Small tables with named rows and columns. After each table, cells are looked up by row and column.

Table timizur
|  | bosogi | safogof | zotirum | dat | tirovuk |
|---|---|---|---|---|---|
| gume | 3125 | 6143 | -688 | -1018 | 1374 |
| lufar | 1811 | -5033 | -65 | -119 | -5468 |
| rafi | -155 | 4551 | -3745 | -2137 | 959 |
| minelop | 9028 | 9266 | -8600 | -2113 | -4289 |
| bop | -2470 | 4305 | -1572 | -2006 | 3427 |
| zates | 2979 | 5366 | -652 | -966 | 932 |
| dafabub | 1819 | -3598 | -970 | -452 | -4886 |
| vozed | 144 | -5471 | 1454 | -13 | -3902 |
| bita | -127 | -6175 | 1483 | 9 | -4210 |

bita, safogof -> -6175
bop, safogof -> 4305
vozed, tirovuk -> -3902
rafi, safogof -> 4551
minelop, tirovuk -> -4289
bop, dat -> -2006
lufar, safogof -> -5033
minelop, dat -> -2113
bita, tirovuk -> -4210
minelop, safogof -> 9266
gume, bosogi -> 3125
bop, zotirum -> -1572
zates, dat -> -966
lufar, dat -> -119
gume, zotirum -> -688
dafabub, bosogi -> 1819
Row with the largest bosogi: minelop

besabi.csv
,luken,tibo,novum,did,sab,sekuba,zovafo
dasodup,80676,38802,61459,71096,39175,66453,62358
lolav,76701,24932,51699,73522,41273,65663,79416
zug,78316,51202,37591,76834,38746,64547,61871
kesenaf,80942,43216,56697,27115,41787,67486,61208
kedaf,74683,57199,32756,62126,43328,61479,70416
dasurar,79407,33508,63743,33891,39137,65778,60203
katenob,73249,16717,53093,70677,37589,61549,72035
nusod,75830,35055,49659,78530,43213,63893,72319

What is the tibo of katenob in besabi?
16717
What is the luken of dasurar in besabi?
79407
What is the sekuba of lolav in besabi?
65663
What is the sab of katenob in besabi?
37589
What is the did of dasurar in besabi?
33891
What is the novum of nusod in besabi?
49659
What is the sekuba of kesenaf in besabi?
67486
What is the luken of kesenaf in besabi?
80942
What is the sab of zug in besabi?
38746
What is the zovafo of lolav in besabi?
79416
What is the sab of dasurar in besabi?
39137
What is the zovafo of kedaf in besabi?
70416
Row with the largest sab: kedaf

pulo
|  | zelufi | busisom | sepog | lenat | memop | pirap | futu | sem | diz |
|---|---|---|---|---|---|---|---|---|---|
| buzofeb | 119 | 163 | 175 | 138 | 120 | 132 | 176 | 120 | 134 |
| tiladod | 144 | 155 | 146 | 157 | 151 | 133 | 142 | 142 | 158 |
| gosogad | 117 | 163 | 180 | 134 | 115 | 137 | 184 | 119 | 128 |
| rep | 74 | 65 | 68 | 65 | 70 | 74 | 68 | 73 | 67 |
| rigur | 66 | 63 | 74 | 54 | 58 | 73 | 76 | 65 | 55 |
| lem | 99 | 182 | 209 | 132 | 98 | 132 | 214 | 103 | 122 |
| rolise | 141 | 135 | 131 | 141 | 143 | 135 | 129 | 140 | 142 |

What is the busisom of gosogad in pulo?
163
What is the pirap of rep in pulo?
74
What is the lenat of rigur in pulo?
54
What is the sepog of rep in pulo?
68
What is the memop of tiladod in pulo?
151
What is the zelufi of rep in pulo?
74
What is the lenat of lem in pulo?
132
What is the memop of rigur in pulo?
58
What is the memop of gosogad in pulo?
115

Table reto
,rumak,figi,dab,kot,pimo
ges,147,132,59,115,153
rutu,70,20,78,173,1
piv,119,130,174,124,120
birav,92,98,206,136,71

What is the kot of ges in reto?
115
What is the figi of rutu in reto?
20
What is the pimo of piv in reto?
120
What is the kot of piv in reto?
124
What is the dab of birav in reto?
206
What is the figi of piv in reto?
130
What is the dab of piv in reto?
174
What is the kot of birav in reto?
136
What is the rumak of birav in reto?
92
What is the rumak of piv in reto?
119
What is the rumak of rutu in reto?
70
What is the kot of rutu in reto?
173
What is the pimo of rutu in reto?
1
What is the dab of rutu in reto?
78
What is the figi of ges in reto?
132

par:
	menimud	nebasuf	zese	muvede	fol
vebezi	0.079	-0.598	-0.463	-0.525	-0.264
febofe	0.790	-0.438	0.323	0.293	0.310
teto	0.283	-0.292	-0.599	0.034	0.315
kitagi	0.540	0.939	0.498	0.428	0.094

teto, zese -> -0.599
febofe, nebasuf -> -0.438
vebezi, muvede -> -0.525
kitagi, zese -> 0.498
teto, nebasuf -> -0.292
febofe, zese -> 0.323
teto, muvede -> 0.034
vebezi, nebasuf -> -0.598
kitagi, menimud -> 0.540
Row with the largest nebasuf: kitagi

dazila
columns: kad, bib
kiles: [111, 20]
padi: [97, 219]
nuzana: [248, 145]
tenel: [218, 133]
panato: [248, 137]
fisozi: [96, 222]
zerobom: [205, 110]
ded: [162, 108]
bepudan: [102, 193]
poz: [215, 143]
zeko: [125, 61]
rumev: [100, 206]
sivomi: [194, 133]

tenel, bib: 133
tenel, kad: 218
sivomi, kad: 194
rumev, bib: 206
nuzana, kad: 248
padi, bib: 219
kiles, kad: 111
zerobom, kad: 205
ded, kad: 162
bepudan, kad: 102
Which row has the largest bib? fisozi

mobu.tsv
	guruni	lipe	rin	dud
paleru	-7.469	-5.791	2.014	-4.956
gefu	-7.759	-4.466	-1.159	-3.375
damit	3.413	2.792	-6.450	0.803
nete	-7.797	-1.738	-7.483	-0.400
zol	5.348	-3.750	4.076	-5.568

guruni of paleru is -7.469
rin of gefu is -1.159
lipe of paleru is -5.791
guruni of damit is 3.413
guruni of zol is 5.348
lipe of gefu is -4.466
guruni of nete is -7.797
Row with the largest rin: zol

bev =
        rarudem  sunubo  taze
kada        589    -152  -630
rodipa      250    -915   -10
samo        251    -915   -14
vig         258    -919   -11
kof          86    -979   -31
mos          75    -979   -33
regola       72    -602  -631
kuzib       254    -913    -8
nif         588    -148  -628

What is the rarudem of kof in bev?
86
What is the taze of mos in bev?
-33
What is the sunubo of mos in bev?
-979
What is the sunubo of kada in bev?
-152
What is the taze of samo in bev?
-14
What is the sunubo of regola in bev?
-602
What is the sunubo of kuzib in bev?
-913
What is the taze of nif in bev?
-628
What is the rarudem of rodipa in bev?
250
What is the taze of vig in bev?
-11
What is the sunubo of nif in bev?
-148
What is the taze of kada in bev?
-630
What is the sunubo of vig in bev?
-919

